In the rows, zero is written as 128.
Facts:
badro Ω:a λ:statri,pliken
besir Ω:a λ:gozam,kotor
bokon ψ:brerek Ω:a λ:trobes
bovisok Ω:a λ:klobro
brafu Ω:c
brapun Ω:c λ:kletin,skulen
brebe ψ:plegrin,kotor Ω:d λ:sigra,dedu
brerek Ω:a λ:skogem,griskal
breres ψ:troskim Ω:a
brofol ψ:pluklon,lemal Ω:a
brogek ψ:stunugur Ω:e λ:zanin,fupan
brorem Ω:a λ:ruzak
bruma ψ:vuvek,pluklon Ω:d λ:dragam
brutudok Ω:a λ:trasek
budin Ω:b λ:ruzak,lustuvus
budre ψ:setrim,stunugur Ω:e λ:muples
buplus Ω:c
dagukil ψ:dedru Ω:d λ:stavim
dedru ψ:ruzak,rabrim Ω:b
dedu Ω:b
dipla ψ:pluklon Ω:b
diskavir Ω:b λ:lemal
dolur ψ:guflok Ω:b λ:grona
drabun ψ:rikle,pove Ω:c λ:steflegra,stoguk
drador Ω:d λ:dedu,reter
dradren ψ:drodor,fluklel,zusen Ω:d λ:sedrak,gruklo
drafan Ω:c λ:kledrerak
dragam ψ:vuvek Ω:d
draska ψ:lopluk Ω:c
drata Ω:b λ:flukal,griskal
drazer Ω:a
dribre ψ:maplur,troskim,skenin Ω:d λ:lemal
drodor Ω:c
drosa ψ:ruzak,pluklon Ω:b λ:statri
drudral Ω:c λ:klagror,brofol
dugo Ω:b λ:sigra
dute Ω:d λ:gemok
dutriflu Ω:a λ:stavim,nebrok,vatidro
faskim Ω:a λ:dribre,klipu,reter
feplol ψ:gulil Ω:a
figrur Ω:d λ:kliklel
fikulir ψ:skoston Ω:e λ:gofum,plaseflol
fisen Ω:e λ:drodor
flanuk ψ:brofol,drata,dolur Ω:b
flaska ψ:zefle Ω:b λ:flukal,lemal
flaskim Ω:c
flefame ψ:trobes Ω:d λ:plaseflol
flibri Ω:c
flubre ψ:vunos Ω:d λ:nuklem
flukal ψ:rutri Ω:e
fluklel ψ:skebrusum Ω:a λ:fofos
fofos Ω:c λ:skiviflam,sedrak,klobro,todrer
foti ψ:kiter Ω:d λ:plivi,lustuvus
fupan Ω:b λ:flukal
futru ψ:fofos,skiviflam,pazol,plolor Ω:b
fuzis ψ:drosa Ω:d λ:lopluk,trasek
gagadrun Ω:a
gebik Ω:b
geklozol ψ:plaseflol Ω:d
gemok ψ:todrer Ω:a
genem Ω:a λ:klipu
gofum ψ:fofos Ω:a λ:nuklem
goklin Ω:b
gorifa Ω:c λ:pliflik
gozam Ω:c λ:makles,vudrubren
gratos ψ:votrus Ω:a λ:pove
gribu ψ:rikle Ω:c
grisim ψ:fofos Ω:a
griskal Ω:a λ:brorem
grona Ω:b λ:klipu,riren
groster ψ:kilus,stunugur Ω:b λ:klagror,faskim
grotrivik Ω:a λ:sturil
gruklo Ω:d λ:drazer
grupla ψ:flaska,dradren,dugo Ω:b
gruvames ψ:ligu Ω:c
gubras ψ:dolur Ω:c λ:lekom
guflok ψ:tida,skebrusum,goklin Ω:b
gulil Ω:b
kazis Ω:b
kilus Ω:a
kiter ψ:drodor Ω:b λ:skefleflok,flefame,kogo
klagror ψ:plevufe Ω:d
kledrerak Ω:c
kletin ψ:setrim Ω:d
kliklel Ω:a λ:grisim
klipu Ω:b λ:pepil
klobro Ω:d
klorus ψ:lopluk Ω:c λ:plegrin
kluzirur ψ:gebik,brogek Ω:b
kogo Ω:a λ:pliken
kolam ψ:skiviflam,budin Ω:d
koplol ψ:goklin Ω:d
kotor Ω:b λ:grona,dute,sketor
lafle Ω:a
lekom Ω:a λ:pliken,skulen,brorem
lemal ψ:zusen Ω:c
ligu Ω:a
lopluk Ω:c λ:zanin
lotri ψ:plevufe Ω:c λ:brapun
lustuvus Ω:b λ:ruzak,stagol
magik Ω:d
makles Ω:b λ:trasek,brutudok
maplur ψ:vunos Ω:e λ:grisim
melo ψ:gofum Ω:d λ:griskal
miflubar ψ:tida,plevufe,skoston Ω:b
mogam Ω:e
mopluk Ω:d
morus Ω:c λ:vonibrun,gribu
muples Ω:c λ:tida
muvu Ω:b
nebrok ψ:foti Ω:a λ:ruzak,vimunom
neplel ψ:drodor Ω:b λ:fuzis,brorem
nili ψ:kilus Ω:e λ:gemok
nimegom ψ:rikle Ω:b λ:kliklel
nimon ψ:brofol Ω:d
nitrepus Ω:c
nivo ψ:plolas,draska Ω:b
nopos Ω:b
novi ψ:skoston,brorem Ω:d λ:melo
nuklem ψ:gubras Ω:c λ:gruklo,drazer
pazol ψ:plevufe Ω:a
pepil Ω:c λ:plaseflol
pibes ψ:neplel Ω:c λ:gagadrun
plaseflol Ω:b λ:gruklo
plegrin Ω:b λ:skefleflok
plevufe ψ:zefle Ω:c
pliflik Ω:b
pliken Ω:e
plivi Ω:c
plolas ψ:sedrak Ω:b λ:pluklon
plolor Ω:a
plufam Ω:c
pluklon Ω:e
pove ψ:flibri Ω:d
pozal ψ:skefleflok,zusen Ω:a λ:neplel
pulofla ψ:neplel,fluklel Ω:a
rabegrel ψ:votrus Ω:b
rabrim ψ:lopluk Ω:c
rebi Ω:c
relos ψ:kazis Ω:a λ:zurum
reter ψ:magik,zibris Ω:c λ:feplol,grisim
rikle Ω:a
riren ψ:sturil,brofol,pazol Ω:a λ:gorifa
rodi ψ:rikle,vefes Ω:d
rostel Ω:c
rutri ψ:dedu,klobro Ω:b λ:sturil,novi
ruzak Ω:d
sadri ψ:dutriflu Ω:c λ:reter
sagun Ω:b
sedrak ψ:stoguk,guflok Ω:e λ:genem
seskever Ω:a λ:bovisok
setrim Ω:d
sigra Ω:d
skapo Ω:b λ:plufam,gozam,dipla
skebrusum Ω:c λ:gemok
skefleflok Ω:d
skenin ψ:sturil Ω:a λ:skogem,skoston
sketor ψ:plegrin Ω:c λ:fupan
skiviflam ψ:plolor Ω:a λ:brutudok
skogem ψ:kazis Ω:d λ:statri
skoston Ω:b λ:skefleflok
skulen Ω:c λ:flibri
skuperi Ω:c λ:lopluk,zibris,soflu,klobro,testus
soflu Ω:b λ:klipu,klobro
soskan Ω:e λ:sadri
stagol ψ:futru Ω:a λ:lemal
staren Ω:c λ:makles,flibri
statri ψ:skoston,todrer Ω:a λ:trasek,zinur
stavim ψ:plevufe Ω:a λ:flaska
steflegra ψ:suplal Ω:c
stipok Ω:b
stoguk ψ:skiviflam,stunugur Ω:c λ:zanin
stopom Ω:c λ:magik
stunugur ψ:drodor,plolor Ω:c λ:neplel
sturil Ω:a λ:fisen,kolam
sufle ψ:muvu Ω:e
suplal ψ:stoguk,brutudok Ω:b λ:staren
tadril ψ:miflubar Ω:b λ:budin
testus ψ:plaseflol Ω:b
tida Ω:c λ:nebrok,dribre,dradren,vupla
tizuve ψ:riren Ω:a λ:dedu,kletin
todrer ψ:lemal Ω:b λ:lemal
totafle ψ:gratos Ω:a
trasek ψ:stunugur Ω:b λ:votrus
trobes ψ:ligu,futru,budre Ω:d λ:koplol
troskim Ω:d λ:lopluk
truni Ω:b λ:staren,rostel,skenin,vupla,rebi
vatidro ψ:vudrubren Ω:d λ:sketor
vefes ψ:plaseflol Ω:a λ:faskim
vimunom Ω:e λ:stipok,faskim
vonibrun ψ:gofum Ω:a
votrus Ω:c λ:feplol
vudrubren Ω:c λ:drazer
vuguk ψ:kilus,pibes Ω:e λ:dagukil
vunos Ω:a λ:stoguk,gorifa,zibris,figrur
vupla Ω:b
vuvek ψ:kazis,pibes Ω:d
zanin ψ:muvu Ω:a λ:klipu
zaporim Ω:d λ:rebi
zefle Ω:d
zibris ψ:flefame Ω:b
zinur Ω:b λ:vuvek
zitrogek ψ:relos,stunugur Ω:d
zurum ψ:stoguk,plegrin Ω:a λ:nebrok
zusen Ω:c λ:nuklem

Known rows:
[116  47 108  40 157 151 202 127  65 122 114 139  98 113 137 169 164 153
 166 126  64 112 105  91  72  99 155  93 127 119 100  93] : rikle
[129 123 113  90 169 170 154  87  88 119 114 148 102 118 118  91 109 142
 143 110  81 109 110 157 114 135 179  86 113 110 117 137] : tizuve
[128 120 109  78 153 165 158  74  66 147 123 138 100 153 121 121 106 124
 172  76  55 134 103 170 115 116 138  54 154 127 132 136] : grisim
[123  69 115  66 141 166 173 112  81 111 122 128 100 114 130 143 141 153
 165 114  77 124 110 117  86 116 161  86 132 115  94 107] : gulil
[118  87 120  94 142 180 179  98  67 110 126 118 112 127 115 151 132 146
 154 104  84 138 114 130  80 124 153  75 127 115 108 120] : vupla
[125  86 108  84 152 182 164 117  92 114 113 132 124 115 130 139 121 159
 150  98 106 123 118 132  94 120 146  98 150 110 111 134] : rutri
[116  78 116  76 137 160 180 107  84 129 135 133  81 125 130 149 139 142
 161 131  66 144 111 108  75 112 147  81 150 125  94 110] : dedu
[114  88 116 118 145 177 154 120  96 118 129 116 128  96 137 125 124 139
 163 131 101 145 124 110  92 140 141  92 108 109  89 140] : dedru
[127 102  97 105 135 171 165 107  73 126 118 115 110 116 131 146 141 148
 144 114  85 157 118 143  90 126 118  90 149 100 129 134] : testus
[123  81 109  93 146 182 158 109  83 112 136 127 103 118 131 143 138 153
 163  88  86 132 118 119  92 132 151  76 147 120 110 132] : brafu
[123  80 115  92 142 177 159 105  87 116 131 133 105 112 123 141 138 149
 167 101  88 134 113 119  86 127 156  81 143 122 108 120] : flaskim
[122  79 113  81 145 181 156 122  97 103 131 137 115 110 132 136 136 150
 165  89  94 121 121 124  96 131 158  85 143 121 115 125] : morus
[109  95 131  56 131 176 172  89  85  95 149 129  64 112  89 105 147 145
 178 109  86 102 119 129 100 138 238  88 108 123 111  67] : tida
[128 101 124  92 147 183 147  95  78 127 132 128 122 149 116 126 110 146
 182  52  76 130 114 163 109 128 144  57 165 129 129 132] : gruvames
[119  65 117  88 140 174 181 105  75  97 141 133 109 117 117 158 156 162
 174  93  71 132 104 120  82 131 163  76 126 112 119 105] : vudrubren
[121  79 113  76 128 157 176 101  77 120 143 115  87 111 108 150 153 152
 171 117  70 162  99 105  72 123 152  82 132 116 120 107] : klobro
[128  93 131  77 148 172 155  90  81 102 145 120 110 153  87 128 113 159
 190  44  69 137  87 149  96 117 143  56 151 125 136 105] : flefame
[127  86 115  70 156 155 156 111  87 112 125 127 111 114 122 138 123 155
 165 103  89 147 107 119  88 115 142 102 130 124 114 122] : mogam

Rows:
No name comes twice in this set of rows, the named rows included.
[121  97 116  79 134 165 163  90  79 129 131 124  95 140 112 130 124 137
 181  84  53 144  95 150  97 121 133  58 153 124 139 110] => zibris
[128 102 129  73 151 165 153  84  75 118 136 134 109 158  95 100  94 141
 186  42  65 122  99 178 110 113 157  56 149 134 127 121] => futru
[ 78  52 136  86 145 189 183 121  96 118 147 111 111 101 118 118 123 132
 215 123  59 109  94  76  71 121 145  79 106 126  79  88] => kazis
[129 112 116  94 145 164 163  99  72 130 113 110 120 123 118 146 116 138
 143 103 109 158 116 124  85 122 130  93 120 115 123 129] => flukal
[105 123 127  97 158 188 159  91  70 146 113 112 140 144 111 120  86 133
 186  60  87 108 114 159 113 128 133  62 127 120 130 130] => zurum
[132 140 120  71 149 168 167  72  62 120 110 139  94 134 101 104 108 131
 148  93  96 126 127 176 120 131 200  80 114 107 114 121] => stavim
[106 118 133  85 127 187 170  77  78 120 147 113  67 107 100 105 131 121
 166 141  96 138 138 115  91 159 212  72  90 125  84 101] => lemal
[103  96 138 153 155 199 156 100 104 123 147  93 140 117 111 120 101 156
 175 109  88 139 105 108  82 144 121  69 113 120 114 135] => skogem
[112 107 126  70 140 184 166  92  84 111 125 115  92 129  97 106 114 140
 167 108  87 124 124 146 110 132 195  90 106 113 108 102] => flaska
[144 128 118 100 152 174 139  90  96  99 126 131  92 116 103  98 109 154
 131  97 120 147 134 154 102 137 188  88 129 110 114 146] => novi
[ 95 109 123 129 143 206 155 108  94 143 127  95 145 128 107 100  81 135
 209  69  75 112 101 143 111 132 113  61 134 109 137 128] => groster

Now the same elements, written a new way:
Known rows:
[119 126 130 130 121 134 157 148 135 136 180 135 129 131 142 132 129 133
 134 154 126 132 130 132 112 117 125 129 126 115 132 109 121 134 148 135
 115 123 128 143 130] : zibris
[124 129 131 132 123 127 134 146 122 132 113 149 110 131 135 134 143 125
 135 136 132 118 130 160 122 136 133 127 128 136 134 126 137 126 130 130
 136 134 127 134 126] : gozam
[126 126 126 123 128 131 132 139 147 133 167 116 151 132 112 144 126 131
 125 139 122 121 128 118 157 132 126 127 125 117 124 128 127 138 140 138
 121 123 132 115 120] : figrur
[139 130 127 122 138 121 116 114 128 124 108 102 149 122 117 126 115 133
 105  97 117 126 128 109 153 137 130 127 135 131 124 134 130 129 139 123
 131 117 135 111 114] : foti
[123 131 128 130 134 130 116 125 124 140 117 127 130 129 135 129 127 126
 142 120 136 123 129 166 131 132 124 126 123 133 114 127 126 126 106 129
 129 121 118 121 128] : drafan
[129 130 134 128 122 129 124 126 124 131 115 146 116 149 127 135 128 135
 129 120 128 133 125  96 119 128 118 118 128 135 149 131 143 125 115 113
 128 126 125 132 142] : drosa
[115 127 136 127 134 123 139 134 127 152 137 106 138 136 138 140 125 131
 120 118 124 127 127 130 144 150 119 118 135 124 135 119 135 131 139 122
 129 106 145 124 149] : brogek
[123 132 122 132 130 129 118 122 123 132 121 131 125 128 134 128 130 127
 142 124 133 126 131 162 122 129 125 126 124 129 116 126 127 128 119 131
 126 126 122 120 125] : plevufe
[131 130 122 129 128 131 126 129 129 119 143 128 123 119 135 122 127 128
 126 126 125 131 132 137 112 117 129 132 126 123 118 125 120 131 130 138
 122 129 120 131 119] : brofol
[126 134 129 130 133 133 121 113 119 125 100 139 111 138 122 128 126 136
 142 111 128 127 133 132 124 132 119 122 126 133 137 133 143 126 117 115
 132 133 122 121 135] : gubras
[129 126 129 127 123 126 125 129 127 130 133 133 131 133 139 127 127 126
 130 124 130 137 125 121 119 118 127 126 124 128 123 117 124 125 113 130
 122 124 123 132 134] : futru
[119 128 140 124 128 133 142 153 129 156 143 139 160 128 143 145 117 135
 121  91 127 110 128 141 122 128 111 121 127 117 124 130 143 142 103 130
 116 108 118 121 136] : vunos
[132 125 133 126 134 126 137 111 114 121 120 116 129 115 140 115 115 133
 119 116 121 138 131 109 116 127 123 137 133 126 134 128 129 126 135 114
 126 125 135 134 140] : lustuvus
[136 129 128 127 118 132 126 133 127 115 103 149 110 137 124 131 135 130
 130 123 128 123 132 114 119 122 129 127 125 136 139 138 141 126 120 122
 133 138 122 131 124] : kogo
[127 129 123 135 124 130 134 123 124 105 103 148  98 130 125 125 137 129
 149 145 125 127 135 150 110 127 130 132 127 133 133 127 133 125 132 123
 131 150 124 134 119] : rebi
[132 124 128 126 119 128 134 137 128 109 107 155 141 127 142 131 127 126
 127 108 120 122 133 141 112 120 123 130 121 126 107 130 135 132 107 136
 115 127 114 119 116] : kilus
[127 133 135 126 140 129 121 122 124 165 171  91 128 126 138 123 120 132
 117 113 139 137 122 121 133 130 127 122 133 130 143 127 117 127 136 123
 137 106 137 138 153] : groster
[120 123 137 129 127 127 152 154 129 144 157 126 131 124 146 129 129 125
 121 135 129 127 125 127 116 124 126 128 131 124 133 114 123 132 136 131
 125 117 132 142 140] : grona

Rows:
No name comes twice in this set of rows, the named rows included.
[121 123 133 130 122 129 161 152 131 134 168 130 122 119 147 129 132 128
 121 147 123 131 130 135 114 126 132 133 130 117 139 115 120 131 157 135
 121 123 135 153 134] => klipu
[133 139 127 128 135 140  94 116 132 151 170 108 115 142 118 125 123 134
 136 113 143 129 124 114 141 125 123 120 121 133 139 138 126 127 120 126
 137 124 120 122 137] => tizuve
[128 126 132 121 126 127 143 148 137 121 121 140 161 134 119 150 124 136
 108 110 110 111 132 117 139 137 121 121 133 118 128 131 145 140 132 128
 118 114 130 113 121] => troskim
[137 139 127 130 136 138 111 115 126 145 149 114 112 135 112 126 127 137
 124 114 137 128 128 105 136 126 126 124 128 131 151 139 128 128 135 120
 138 130 128 128 135] => pozal
[110 159 104 132 144 141 116 166 130 106 177  82  96 150 135 122 129 155
 109 110 125 134 137 157 127 133 136 115 132 136 178 111 105 136 162 171
 122  67 114 163 103] => zanin
[123 128 132 129 137 116 130 124 119 128 105 110 136 128 136 131 127 129
 114 119 120 132 127 130 144 148 126 125 136 133 129 117 133 124 132 124
 132 116 142 124 137] => budre
[124 133 134 131 130 117 118 136 130 153 133 100 127 143 136 135 142 121
 115 130 139 130 116 133 156 149 139 115 135 144 137 116 125 117 140 130
 148 108 143 138 136] => fikulir
[130 130 127 133 123 125 122 132 132 137 163 121 104 139 130 125 143 124
 131 151 137 141 121 116 126 117 140 124 127 138 140 119 117 120 143 135
 135 129 132 148 121] => dipla
[138 126 126 123 128 119 119 126 136 115  97 126 139 135 110 139 130 130
 113 117 122 120 127  99 148 134 131 123 130 134 131 136 141 127 126 125
 135 129 132 117 109] => zaporim
[120 140 124 135 140 142 120 116 132 146 182 110 103 127 124 126 128 133
 149 140 137 131 132 145 134 133 122 129 127 125 139 124 115 133 144 129
 131 129 129 125 136] => reter
[124 128 124 130 127 140 133 135 136 135 174 131 128 124 128 131 122 132
 135 135 130 124 132 137 120 119 122 129 122 114 125 127 119 138 127 139
 118 129 121 127 128] => kliklel
[124 124 135 129 123 119 146 156 118 123  63 159 138 127 152 136 137 120
 121 110 120 113 132 180 113 135 127 126 131 140 110 124 146 127 106 130
 129 120 121 132 127] => zusen
[125 129 127 131 133 126 135 125 116 126  98 124 121 112 137 120 126 127
 129 123 126 126 134 158 119 135 128 133 133 132 129 128 128 128 139 123
 136 134 135 132 131] => muples

